Here is a tiny trained network, its code and every weight. The questions are about switching its units off for an input and a class, where a switched-off unit gives its printed mean instead of its output.

import numpy as np


def w(rows, s, z=0):
    codes = np.array(rows[::2]) - 128.0
    scale = np.full(codes.shape[1], s)
    scale[-1] = z or s
    return codes * scale


def norm(h):
    return h / np.sqrt((h * h).mean(-1, keepdims=True) + 1e-5)


def f(y):
    return np.maximum(y, 0)


def log_softmax(a):
    a = a - a.max(-1, keepdims=True)
    return a - np.log(np.exp(a).sum(-1, keepdims=True))


def net(x, mask):
    res = np.array(x, float).reshape(1, 5) / 4 @ E
    u = 0
    for l in range(2):
        y = f(norm(res) @ A[l][:, :-1].T + A[l][:, -1])
        res = res + np.where(mask[u : u + 14], y, B[l][:, -1]) @ B[l][:, :-1]
        u += 14
    return log_softmax(norm(res)[-1] @ U[:, :-1].T + U[:, -1])


A, B = {}, {}
E = w([
[128,128,127,129,129],'x0',
[147,155,76,254,169],'x1',
[204,87,150,179,74],'x2',
[141,252,180,128,66],'x3',
[128,127,125,127,127],'x4',
],0.0033)
A[0] = w([
[125,73,134,79,158,60],'L0N1',
[104,145,80,161,165,84],'L0N2',
[96,113,177,136,155,1],'L0N3',
[97,218,137,119,115,112],'L0N4',
[92,171,115,98,163,79],'L0N5',
[98,81,174,84,115,134],'L0N6',
[86,161,205,120,99,84],'L0N7',
[136,3,158,159,143,122],'L0N8',
[140,137,100,116,143,75],'L0N9',
[218,126,128,141,52,62],'L0N10',
[196,68,161,147,107,106],'L0N11',
[140,134,119,96,154,115],'L0N12',
[148,42,150,158,144,113],'L0N13',
[71,51,103,120,196,184],'L0N14',
],0.0063,0.0019)
B[0] = w([
[121,130,122,143,56,178],'L0N1',
[198,183,159,84,204,187],'L0N2',
[94,110,89,138,151,128],'L0N3',
[137,88,26,101,127,215],'L0N4',
[161,70,77,122,82,182],'L0N5',
[112,181,99,105,58,190],'L0N6',
[177,92,102,78,137,184],'L0N7',
[136,226,60,52,118,225],'L0N8',
[144,149,143,141,134,133],'L0N9',
[163,28,209,138,185,182],'L0N10',
[120,203,49,67,94,185],'L0N11',
[117,154,154,135,77,147],'L0N12',
[92,222,86,79,144,197],'L0N13',
[129,69,254,171,119,254],'L0N14',
],0.004,0.0042)
A[1] = w([
[110,177,165,201,103,60],'L1N1',
[100,85,172,140,127,43],'L1N2',
[101,137,200,123,212,89],'L1N3',
[44,97,202,71,101,61],'L1N4',
[115,155,78,134,148,124],'L1N5',
[191,137,166,254,129,66],'L1N6',
[193,195,119,118,135,99],'L1N7',
[164,106,109,95,128,176],'L1N8',
[82,70,181,130,124,39],'L1N9',
[102,89,174,223,215,52],'L1N10',
[113,127,217,115,81,147],'L1N11',
[69,141,153,143,111,94],'L1N12',
[51,120,196,98,96,2],'L1N13',
[114,205,75,167,159,137],'L1N14',
],0.0071,0.0017)
B[1] = w([
[93,135,110,29,88,152],'L1N1',
[29,119,82,91,88,146],'L1N2',
[218,136,217,99,44,185],'L1N3',
[172,140,88,207,166,236],'L1N4',
[123,96,171,192,84,206],'L1N5',
[66,167,65,3,99,217],'L1N6',
[80,87,113,165,158,244],'L1N7',
[72,177,184,151,126,216],'L1N8',
[103,134,60,187,165,159],'L1N9',
[181,171,211,81,49,210],'L1N10',
[102,98,150,219,230,200],'L1N11',
[157,113,130,221,163,139],'L1N12',
[149,115,83,199,168,189],'L1N13',
[132,10,172,216,189,253],'L1N14',
],0.0043,0.0035)
U = w([
[114,82,69,215,197,210],'0',
[104,191,57,22,94,166],'1',
[201,125,249,118,137,4],'2',
],0.012,0.0012)

Each question gives the input, the list of numbers given to net, and the class t.
The units are the neurons (one row each of A and B). Each row of codes is followed by its name. A weight is (code - 128) times the scale printed after its matrix; where a second scale follows, it is the last column's (A, B and U).
mask holds one flag per neuron, layer by layer. A switched-off neuron (its flag False) gives its mean, the last column of its row in B, instead of its output. The means were averaged over made-up inputs and are rounded, as every weight is.
A unit's drop is (log p(t) with every unit on - log p(t) with that unit switched off) / (log p(t) with every unit on - log p(t) with every unit switched off).
most important unit: the unit with the biggest drop
top k neurons: the k neurons with the biggest drops, biggest first
k most important neurons of layer l: the k neurons of layer l with the biggest drops, biggest first
drop of u: that unit's drop, to one decimal
input [-1,-7,-1,0,-4], class 0: most important unit -> L0N8
input [-8,2,8,7,-5], class 1: top 2 neurons -> L1N6, L0N14
input [2,-1,-8,0,-4], class 0: 2 most important neurons of layer 1 -> L1N4, L1N6
input [2,-7,2,0,5], class 1: 2 most important neurons of layer 0 -> L0N14, L0N6
input [6,-6,-4,0,-1], class 0: 3 most important neurons of layer 0 -> L0N8, L0N11, L0N13
input [7,4,2,4,5], class 1: top 2 neurons -> L1N6, L0N8
input [-5,1,0,2,-7], class 0: 2 most important neurons of layer 0 -> L0N14, L0N4
input [-7,-7,-6,0,-5], class 0: 3 most important neurons of layer 0 -> L0N8, L0N11, L0N13
input [6,-7,5,-1,2], class 1: top 2 neurons -> L0N14, L0N11
input [5,4,5,1,1], class 1: top 2 neurons -> L1N6, L0N10
input [-3,-4,2,-8,-8], class 1: top 2 neurons -> L0N8, L0N13
input [0,1,-1,-6,-1], class 2: top 2 neurons -> L0N14, L1N3
input [-2,7,-5,-8,0], class 2: top 2 neurons -> L0N14, L1N10
input [8,8,-7,-5,-7], class 2: top neuron -> L1N10
input [2,-5,-8,-7,-5], class 0: drop of L0N14 -> 0.2
input [-7,-2,3,-8,0], class 1: drop of L0N8 -> 1.4
input [-8,8,-3,-2,8], class 2: drop of L1N10 -> 0.2
input [0,4,-2,-5,0], class 2: drop of L0N14 -> 0.3
